Below are the code and all the weights of a small trained network. Each question names an input and a class and asks about switching units off, where a switched-off unit gives its printed mean instead of its output.

import numpy as np


def w(rows, s, z=0):
    codes = np.array(rows[::2]) - 128.0
    scale = np.full(codes.shape[1], s)
    scale[-1] = z or s
    return codes * scale


def norm(h):
    return h / np.sqrt((h * h).mean(-1, keepdims=True) + 1e-5)


def f(y):
    return y / 2 * (1 + np.tanh(0.7978845608 * (y + 0.044715 * y**3)))


def log_softmax(a):
    a = a - a.max(-1, keepdims=True)
    return a - np.log(np.exp(a).sum(-1, keepdims=True))


def net(x, mask):
    res = np.array(x, float).reshape(1, 8) / 4 @ E
    u = 0
    for l in range(3):
        y = f(norm(res) @ A[l][:, :-1].T + A[l][:, -1])
        res = res + np.where(mask[u : u + 6], y, B[l][:, -1]) @ B[l][:, :-1]
        u += 6
    return log_softmax(norm(res)[-1] @ U[:, :-1].T + U[:, -1])


A, B = {}, {}
E = w([
[124,2,118,156,104,206],'x0',
[69,152,182,104,188,148],'x1',
[138,93,157,144,157,74],'x2',
[146,116,157,96,160,175],'x3',
[110,87,129,25,205,83],'x4',
[100,124,99,104,82,72],'x5',
[129,130,169,79,94,126],'x6',
[196,105,167,137,85,115],'x7',
],0.0071)
A[0] = w([
[117,153,100,92,91,99,178],'L0N1',
[109,176,110,110,114,1,69],'L0N2',
[162,189,153,176,165,168,156],'L0N3',
[88,139,162,108,95,84,2],'L0N4',
[247,167,35,150,163,162,193],'L0N5',
[126,77,170,128,117,100,123],'L0N6',
],0.0087,0.0016)
B[0] = w([
[104,73,136,162,170,28,177],'L0N1',
[88,58,163,99,204,90,253],'L0N2',
[101,150,185,101,149,95,204],'L0N3',
[107,114,84,94,255,163,132],'L0N4',
[149,198,97,165,93,56,241],'L0N5',
[50,236,234,120,163,178,156],'L0N6',
],0.0081,0.0032)
A[1] = w([
[215,89,165,253,99,69,87],'L1N1',
[60,109,175,88,30,25,29],'L1N2',
[128,47,207,138,117,212,210],'L1N3',
[196,165,64,172,63,116,254],'L1N4',
[149,156,153,147,153,28,200],'L1N5',
[206,109,71,187,67,135,95],'L1N6',
],0.0076,0.0021)
B[1] = w([
[137,160,81,109,79,75,247],'L1N1',
[128,172,60,133,174,105,186],'L1N2',
[28,255,158,151,74,127,253],'L1N3',
[210,218,105,133,43,80,253],'L1N4',
[122,96,193,223,166,91,249],'L1N5',
[128,140,73,10,109,71,215],'L1N6',
],0.0083,0.0038)
A[2] = w([
[68,76,110,90,155,182,146],'L2N1',
[192,180,249,141,144,206,151],'L2N2',
[2,134,213,112,121,177,134],'L2N3',
[117,198,124,59,167,105,144],'L2N4',
[87,57,67,93,109,213,255],'L2N5',
[66,126,196,148,60,76,177],'L2N6',
],0.0086,0.004)
B[2] = w([
[142,163,114,84,2,72,172],'L2N1',
[98,195,123,164,149,177,185],'L2N2',
[171,148,116,164,68,167,255],'L2N3',
[89,2,95,139,100,70,184],'L2N4',
[148,176,129,139,92,33,171],'L2N5',
[60,88,194,156,105,198,217],'L2N6',
],0.009,0.0065)
U = w([
[47,87,123,124,247,83,176],'0',
[198,122,157,80,221,198,55],'1',
[159,185,149,157,173,100,74],'2',
[53,207,166,167,97,230,161],'3',
[181,98,69,101,198,228,1],'4',
[157,187,64,100,67,84,215],'5',
],0.011,0.005)

Each question gives the input, the list of numbers given to net, and the class t.
The units are the neurons (one row each of A and B). Each row of codes is followed by its name. A weight is (code - 128) times the scale printed after its matrix; where a second scale follows, it is the last column's (A, B and U).
mask holds one flag per neuron, layer by layer. A switched-off neuron (its flag False) gives its mean, the last column of its row in B, instead of its output. The means were averaged over made-up inputs and are rounded, as every weight is.
A unit's drop is (log p(t) with every unit on - log p(t) with that unit switched off) / (log p(t) with every unit on - log p(t) with every unit switched off).
The circuit of an input: a set's keep is (log p(t) with only the set's units on - log p(t) with every unit switched off) / (log p(t) with every unit on - log p(t) with every unit switched off). Starting from the 12 units with the biggest drops (on a tie, the unit counted first), units are removed one at a time, each time the one whose removal leaves the highest keep (on an exact tie, the one counted first), for as long as the keep stays at least 0.8.
circuit, biggest first: the units of the circuit, biggest drop first
most important unit: the unit with the biggest drop
top k neurons: the k neurons with the biggest drops, biggest first
top k neurons in layer l: the k neurons of layer l with the biggest drops, biggest first
drop when u is switched off: that unit's drop, to one decimal
input [6,-4,3,-7,6,-6,-1,0], class 3: circuit, biggest first -> (L0N6 L1N3 L2N6)
input [6,5,-4,-5,1,5,-3,-6], class 5: circuit, biggest first -> (L2N5 L1N5 L1N3)
input [5,7,1,-3,5,4,-1,-2], class 5: circuit, biggest first -> (L2N1 L1N5 L0N3)
input [-5,5,5,5,8,-7,8,6], class 3: circuit, biggest first -> (L2N2 L1N6 L0N6)
input [0,3,-8,4,3,-5,-8,-1], class 5: circuit, biggest first -> (L2N6)
input [-1,-2,-8,7,-1,-7,-4,2], class 5: top 2 neurons -> (L0N5 L0N6)
input [-7,-5,-3,8,4,-2,-2,2], class 2: top 2 neurons -> (L0N5 L1N5)
input [-2,-6,-1,-2,-2,5,5,0], class 0: top 2 neurons in layer 0 -> (L0N2 L0N1)
input [1,-4,5,7,5,-3,-4,2], class 3: top 3 neurons in layer 0 -> (L0N6 L0N1 L0N4)
input [-8,7,-6,1,-1,1,6,-6], class 0: top 2 neurons -> (L2N4 L1N3)
input [3,-7,5,-2,8,-3,4,6], class 3: top 2 neurons in layer 1 -> (L1N3 L1N6)
input [4,3,-5,4,5,-5,2,-8], class 5: top 3 neurons in layer 2 -> (L2N1 L2N5 L2N6)
input [2,7,5,-4,6,0,-1,-8], class 5: top 2 neurons -> (L2N1 L0N5)
input [-5,-3,2,-4,1,5,2,6], class 0: most important unit -> L0N2
input [7,-3,3,1,0,3,4,5], class 3: top 2 neurons in layer 0 -> (L0N6 L0N5)
input [4,-1,8,1,7,-2,1,-8], class 5: drop when L2N1 is switched off -> 0.3
input [-1,5,-1,0,-4,7,4,-3], class 0: top 2 neurons -> (L0N1 L1N3)
input [7,8,8,0,7,6,-4,1], class 3: drop when L0N6 is switched off -> 0.2
input [-7,-6,-4,6,5,7,0,-7], class 0: drop when L0N4 is switched off -> 0.0
input [3,-2,-5,-7,-1,-8,0,-8], class 5: drop when L0N6 is switched off -> 0.1
input [5,-8,-2,6,-8,-3,-7,-1], class 5: top neuron -> (L1N6)
